Here is a tiny trained network, its code and every weight. The questions are about switching its units off for an input and a target symbol, where a switched-off unit gives its printed mean instead of its output.

import numpy as np


def w(rows, s, z=0):
    codes = np.array(rows[::2]) - 128.0
    scale = np.full(codes.shape[1], s)
    scale[-1] = z or s
    return codes * scale


def norm(h):
    return h / np.sqrt((h * h).mean(-1, keepdims=True) + 1e-5)


def f(y):
    return y / 2 * (1 + np.tanh(0.7978845608 * (y + 0.044715 * y**3)))


def softmax(a):
    e = np.exp(a - a.max(-1, keepdims=True))
    return e / e.sum(-1, keepdims=True)


def log_softmax(a):
    a = a - a.max(-1, keepdims=True)
    return a - np.log(np.exp(a).sum(-1, keepdims=True))


def net(x, mask):
    ids = ['γδεηθλσφ'.index(c) for c in x.split()]
    T = len(ids)
    res = E[ids] + P[:T]
    u = 0
    for l in range(3):
        q, k, v = (norm(res) @ M[l].T for M in (Q, K, V))
        z = softmax(np.where(np.tri(T) > 0, q @ k.T / 4**0.5, -1e9)) @ v
        res = res + np.where(mask[u], z, O[l][:, -1]) @ O[l][:, :-1]
        u += 1
        y = f(norm(res) @ A[l][:, :-1].T + A[l][:, -1])
        res = res + np.where(mask[u : u + 4], y, B[l][:, -1]) @ B[l][:, :-1]
        u += 4
    return log_softmax(norm(res)[-1] @ U[:, :-1].T + U[:, -1])


Q, K, V, O, A, B = {}, {}, {}, {}, {}, {}
E = w([
[195,148,127,157,145,139,130],'γ',
[211,130,188,160,191,188,160],'δ',
[136,169,97,143,86,191,107],'ε',
[217,131,137,102,121,153,157],'η',
[109,146,52,23,60,117,115],'θ',
[214,92,180,50,137,67,88],'λ',
[172,216,33,116,253,31,78],'σ',
[186,118,120,85,46,102,117],'φ',
],0.017)
P = w([
[101,158,174,128,161,106,158],'0',
[137,218,138,56,210,187,151],'1',
[145,98,100,176,119,90,84],'2',
[111,203,129,4,223,170,140],'3',
[65,117,148,120,152,113,215],'4',
[234,213,91,144,80,200,42],'5',
[122,190,126,165,123,70,157],'6',
[179,152,66,31,214,182,178],'7',
],0.022)
Q[0] = w([
[189,181,43,116,68,121,181],'0.h0',
[66,191,139,210,89,68,94],'0.h0',
[169,192,183,154,94,71,29],'0.h0',
[139,52,153,165,84,187,7],'0.h0',
],0.015)
K[0] = w([
[130,106,48,162,139,63,185],'0.h0',
[213,212,88,108,118,157,105],'0.h0',
[162,155,112,146,141,90,2],'0.h0',
[152,33,129,140,71,189,29],'0.h0',
],0.016)
V[0] = w([
[132,171,86,254,155,156,196],'0.h0',
[223,105,85,85,149,54,183],'0.h0',
[208,95,69,155,247,112,168],'0.h0',
[42,123,83,100,214,55,117],'0.h0',
],0.01)
O[0] = w([
[89,77,201,103,130,148,37,205],'0.h0',
[133,220,179,115,75,116,177,254],'0.h0',
[138,189,247,134,175,92,90,241],'0.h0',
[7,177,96,138,166,62,116,191],'0.h0',
],0.011,0.0062)
A[0] = w([
[181,195,78,66,217,228,187,181],'0.n0',
[158,132,73,97,158,28,45,89],'0.n1',
[145,59,125,166,114,13,87,60],'0.n2',
[86,65,146,143,65,32,38,255],'0.n3',
],0.011,0.0064)
B[0] = w([
[79,71,151,88,77,100,54,251],'0.n0',
[144,207,131,177,96,134,117,152],'0.n1',
[231,168,176,153,98,46,151,124],'0.n2',
[97,188,107,141,142,247,186,177],'0.n3',
],0.016,0.011)
Q[1] = w([
[121,176,144,22,75,186,95],'1.h0',
[208,159,183,123,31,81,161],'1.h0',
[165,172,175,197,135,203,82],'1.h0',
[73,115,254,44,133,89,138],'1.h0',
],0.019)
K[1] = w([
[104,138,136,180,101,175,252],'1.h0',
[198,165,164,126,80,98,194],'1.h0',
[125,192,182,192,122,188,79],'1.h0',
[101,43,221,113,146,90,184],'1.h0',
],0.02)
V[1] = w([
[66,96,154,179,172,103,54],'1.h0',
[145,118,195,135,129,8,153],'1.h0',
[91,144,159,212,139,81,129],'1.h0',
[182,149,92,66,183,96,183],'1.h0',
],0.014)
O[1] = w([
[147,187,75,71,159,207,131,4],'1.h0',
[188,152,130,60,138,73,162,94],'1.h0',
[210,133,116,65,124,201,155,185],'1.h0',
[136,127,93,142,61,3,128,51],'1.h0',
],0.017,0.0027)
A[1] = w([
[163,135,105,99,131,42,167,8],'1.n0',
[184,118,246,114,194,81,101,95],'1.n1',
[112,62,159,102,127,111,237,78],'1.n2',
[141,140,146,49,100,139,112,234],'1.n3',
],0.012,0.011)
B[1] = w([
[210,68,63,206,105,208,85,136],'1.n0',
[85,185,20,161,73,254,175,178],'1.n1',
[60,190,200,71,230,6,190,129],'1.n2',
[87,79,181,214,19,106,164,251],'1.n3',
],0.0095,0.014)
Q[2] = w([
[100,143,164,82,74,117,48],'2.h0',
[53,183,182,139,121,130,247],'2.h0',
[74,72,139,32,182,89,122],'2.h0',
[103,112,202,6,123,124,27],'2.h0',
],0.018)
K[2] = w([
[125,103,123,188,151,120,221],'2.h0',
[100,204,175,96,189,83,105],'2.h0',
[94,83,122,53,152,130,166],'2.h0',
[123,58,140,122,168,153,252],'2.h0',
],0.022)
V[2] = w([
[137,202,162,138,186,73,41],'2.h0',
[95,62,111,142,56,128,131],'2.h0',
[180,3,92,106,106,180,125],'2.h0',
[78,242,53,154,127,132,104],'2.h0',
],0.023)
O[2] = w([
[147,162,112,144,255,40,128,144],'2.h0',
[97,79,99,103,82,145,155,106],'2.h0',
[147,33,89,68,44,182,59,1],'2.h0',
[66,219,114,111,182,99,131,204],'2.h0',
],0.025,0.019)
A[2] = w([
[156,173,157,131,171,249,139,123],'2.n0',
[241,170,78,55,85,42,155,2],'2.n1',
[192,116,162,61,66,191,159,25],'2.n2',
[228,136,91,45,136,214,116,18],'2.n3',
],0.021,0.0088)
B[2] = w([
[100,114,143,40,62,78,51,248],'2.n0',
[150,176,16,91,60,101,58,161],'2.n1',
[132,178,109,160,190,154,225,189],'2.n2',
[151,51,96,4,191,153,163,137],'2.n3',
],0.022,0.013)
U = w([
[117,171,225,110,92,91,87,66],'γ',
[157,83,106,55,186,139,155,144],'δ',
[91,94,70,181,157,170,70,159],'ε',
[142,184,156,183,84,171,201,75],'η',
[10,195,97,149,78,94,178,7],'θ',
[163,150,30,125,106,94,115,120],'λ',
[135,107,131,170,229,87,121,204],'σ',
[139,24,193,157,137,28,136,139],'φ',
],0.011,0.013)

Each question gives the input, a string of symbols that net reads in full, and the target symbol t.
The units are the heads (4 rows each of Q, K, V and O) and the neurons (one row each of A and B). Each row of codes is followed by its name. A weight is (code - 128) times the scale printed after its matrix; where a second scale follows, it is the last column's (O, A, B and U).
mask holds one flag per unit, layer by layer, with each layer's heads first. A switched-off unit (its flag False) gives its mean, the last column of its rows in O or B, instead of its output. The means were averaged over made-up inputs and are rounded, as every weight is.
A unit's drop is (log p(t) with every unit on - log p(t) with that unit switched off) / (log p(t) with every unit on - log p(t) with every unit switched off).
The circuit of an input: a set's keep is (log p(t) with only the set's units on - log p(t) with every unit switched off) / (log p(t) with every unit on - log p(t) with every unit switched off). Starting from the 12 units with the biggest drops (on a tie, the unit counted first), units are removed one at a time, each time the one whose removal leaves the highest keep (on an exact tie, the one counted first), for as long as the keep stays at least 0.8.
units of the circuit, in order: the units of the circuit, biggest drop first
unit that matters most: the unit with the biggest drop
top k neurons: the k neurons with the biggest drops, biggest first
k most important neurons of layer l: the k neurons of layer l with the biggest drops, biggest first
input λ η γ σ γ ε φ θ, target γ: unit that matters most -> 0.h0
input γ ε λ φ, target γ: top 4 neurons -> 0.n0, 0.n3, 2.n0, 1.n3
input γ ε ε γ γ, target γ: units of the circuit, in order -> 1.h0, 2.n0, 2.h0
input δ σ ε φ, target δ: units of the circuit, in order -> 1.h0, 2.h0, 2.n3
input θ ε η ε, target θ: units of the circuit, in order -> 0.h0, 2.h0, 1.h0, 1.n3
input λ η σ φ ε γ φ σ, target ε: units of the circuit, in order -> 0.h0, 2.h0, 1.h0
input γ θ λ η δ ε σ θ, target δ: units of the circuit, in order -> 1.h0, 2.h0, 2.n3
input γ γ λ σ λ η θ, target σ: units of the circuit, in order -> 2.h0, 0.h0
input σ η γ φ δ θ, target γ: top 3 neurons -> 0.n0, 0.n3, 2.n0
input η σ δ γ φ γ, target δ: units of the circuit, in order -> 2.h0, 2.n3, 1.h0, 0.n3
input θ γ γ φ, target θ: units of the circuit, in order -> 0.h0, 2.h0, 1.h0
input ε δ δ, target δ: 2 most important neurons of layer 2 -> 2.n3, 2.n2
input γ γ ε φ σ λ, target ε: units of the circuit, in order -> 0.n3, 2.h0, 1.h0
input θ σ θ γ, target θ: unit that matters most -> 0.n0
input λ η λ γ γ, target γ: units of the circuit, in order -> 0.h0, 1.h0, 2.n0, 2.h0
input ε φ θ λ γ λ λ, target λ: units of the circuit, in order -> 1.h0, 0.h0, 2.n1, 2.h0
input φ σ η γ, target φ: units of the circuit, in order -> 0.n0, 0.h0, 1.h0, 2.h0
input θ ε η φ φ γ, target η: units of the circuit, in order -> 0.h0, 2.h0, 2.n2
input ε φ λ, target λ: top 2 neurons -> 2.n1, 1.n0
input γ ε φ η δ φ γ ε, target δ: unit that matters most -> 1.h0
input φ γ σ η λ ε, target σ: top 2 neurons -> 0.n0, 0.n3
input γ γ θ λ, target γ: top 3 neurons -> 0.n0, 0.n3, 2.n0
input η γ γ γ, target η: top 2 neurons -> 1.n1, 2.n2
input φ σ η ε γ η η σ, target γ: top 2 neurons -> 0.n0, 0.n3
input δ ε λ λ γ γ, target λ: top 2 neurons -> 0.n0, 2.n1
